Below is a small trained network, with its code and all its weights. Each question gives an input and a class and asks what happens when units are switched off, that is, made to give their printed mean instead of their output.

import numpy as np


def w(rows, s, z=0):
    codes = np.array(rows[::2]) - 128.0
    scale = np.full(codes.shape[1], s)
    scale[-1] = z or s
    return codes * scale


def norm(h):
    return h / np.sqrt((h * h).mean(-1, keepdims=True) + 1e-5)


def f(y):
    return y / 2 * (1 + np.tanh(0.7978845608 * (y + 0.044715 * y**3)))


def log_softmax(a):
    a = a - a.max(-1, keepdims=True)
    return a - np.log(np.exp(a).sum(-1, keepdims=True))


def net(x, mask):
    res = np.array(x, float).reshape(1, 8) / 4 @ E
    u = 0
    for l in range(4):
        y = f(norm(res) @ A[l][:, :-1].T + A[l][:, -1])
        res = res + np.where(mask[u : u + 3], y, B[l][:, -1]) @ B[l][:, :-1]
        u += 3
    return log_softmax(norm(res)[-1] @ U[:, :-1].T + U[:, -1])


A, B = {}, {}
E = w([
[51,207,175,108,81,124,123,156,2,111],'x0',
[130,127,126,127,131,129,128,129,125,125],'x1',
[163,135,182,107,229,92,210,128,60,186],'x2',
[130,128,126,130,129,129,129,127,129,129],'x3',
[127,130,129,130,132,130,129,131,128,127],'x4',
[132,134,128,129,129,130,123,131,125,128],'x5',
[171,135,139,129,83,176,140,225,130,191],'x6',
[130,132,128,132,130,128,125,128,129,128],'x7',
],0.0067)
A[0] = w([
[35,136,140,78,80,120,69,109,101,85,94],'0.n0',
[219,109,175,93,129,127,149,211,159,255,2],'0.n1',
[100,158,148,93,76,198,118,213,91,172,64],'0.n2',
],0.0042,0.0026)
B[0] = w([
[143,174,46,253,90,140,222,152,83,61,253],'0.n0',
[170,105,77,200,197,210,196,152,124,7,227],'0.n1',
[118,160,154,121,66,4,55,96,164,157,245],'0.n2',
],0.0044,0.0022)
A[1] = w([
[119,113,160,118,181,72,160,91,122,155,78],'1.n0',
[159,103,88,174,78,135,102,105,254,83,97],'1.n1',
[106,182,200,135,139,100,188,147,30,135,2],'1.n2',
],0.0057,0.002)
B[1] = w([
[135,122,102,119,89,90,77,105,193,166,150],'1.n0',
[51,142,135,42,230,140,74,144,25,178,254],'1.n1',
[81,54,37,92,184,199,1,125,206,123,202],'1.n2',
],0.0056,0.006)
A[2] = w([
[188,159,173,161,4,170,168,207,136,165,124],'2.n0',
[213,75,124,93,197,108,162,88,229,201,122],'2.n1',
[50,137,117,85,69,183,60,127,103,105,7],'2.n2',
],0.0047,0.0013)
B[2] = w([
[105,73,157,95,166,72,139,37,188,138,164],'2.n0',
[124,193,188,182,10,64,157,100,120,106,240],'2.n1',
[241,95,152,163,168,100,253,89,173,134,254],'2.n2',
],0.0054,0.0042)
A[3] = w([
[100,134,121,108,89,189,100,221,93,170,134],'3.n0',
[119,130,171,117,2,125,127,162,147,134,5],'3.n1',
[152,116,128,101,142,154,104,201,141,212,35],'3.n2',
],0.0064,0.0021)
B[3] = w([
[184,87,200,91,38,86,68,109,216,190,242],'3.n0',
[172,119,150,149,247,2,131,30,152,176,181],'3.n1',
[121,167,143,107,14,180,111,198,76,71,254],'3.n2',
],0.0055,0.003)
U = w([
[64,102,83,90,240,141,80,89,113,130,123],'0',
[158,134,172,153,106,20,143,70,173,164,248],'1',
[152,110,161,79,84,183,79,218,139,164,149],'2',
[194,126,150,181,149,175,252,187,130,132,27],'3',
[95,166,94,185,59,139,171,119,92,36,64],'4',
],0.012,0.0014)

Each question gives the input, the list of numbers given to net, and the class t.
The units are the neurons (one row each of A and B). Each row of codes is followed by its name. A weight is (code - 128) times the scale printed after its matrix; where a second scale follows, it is the last column's (A, B and U).
mask holds one flag per neuron, layer by layer. A switched-off neuron (its flag False) gives its mean, the last column of its row in B, instead of its output. The means were averaged over made-up inputs and are rounded, as every weight is.
A unit's drop is (log p(t) with every unit on - log p(t) with that unit switched off) / (log p(t) with every unit on - log p(t) with every unit switched off).
The circuit of an input: a set's keep is (log p(t) with only the set's units on - log p(t) with every unit switched off) / (log p(t) with every unit on - log p(t) with every unit switched off). Starting from all 12 units, units are removed one at a time, each time the one whose removal leaves the highest keep (on an exact tie, the one counted first), for as long as the keep stays at least 0.8.
circuit, biggest first: the units of the circuit, biggest drop first
top k neurons: the k neurons with the biggest drops, biggest first
top k neurons in layer l: the k neurons of layer l with the biggest drops, biggest first
drop of u: that unit's drop, to one decimal
input [-5,-2,-5,8,-8,8,-3,-6], class 0: circuit, biggest first	1.n1
input [8,6,2,-6,-1,7,-2,-3], class 0: top 3 neurons	1.n2, 2.n1, 3.n2
input [1,-3,-3,7,4,4,2,7], class 1: top 2 neurons	1.n2, 0.n2
input [6,6,0,6,-1,-2,5,8], class 1: circuit, biggest first	1.n1, 3.n1
input [0,0,-8,7,-2,-5,-2,-3], class 0: top 3 neurons	1.n1, 2.n1, 3.n2
input [8,-3,2,-1,-1,3,-4,-2], class 0: top 3 neurons	1.n2, 2.n1, 3.n2
input [8,6,0,8,-8,-7,1,7], class 1: top 2 neurons	0.n1, 0.n2
input [0,-4,1,-6,5,1,8,6], class 3: top 4 neurons	0.n1, 1.n1, 1.n2, 2.n0
input [6,5,0,4,-4,2,3,0], class 1: top 3 neurons	0.n2, 1.n1, 3.n1
input [-8,-7,-6,-5,-8,7,-1,-3], class 0: top 2 neurons	1.n1, 3.n0
input [-4,-2,0,-4,6,0,2,3], class 2: top 2 neurons	1.n1, 2.n2
input [-4,6,-8,-6,2,-4,0,8], class 0: top 2 neurons	1.n1, 2.n2
input [4,-2,5,2,3,-3,1,-1], class 2: top 2 neurons in layer 0	0.n0, 0.n1
input [4,-6,6,0,-6,2,0,-7], class 0: circuit, biggest first	1.n2
input [-8,-5,-3,4,2,6,1,-7], class 2: drop of 2.n1	0.3
input [3,7,-1,8,-6,5,2,4], class 1: drop of 1.n1	0.2
input [-8,5,-1,0,-8,-3,3,2], class 2: drop of 2.n2	1.1
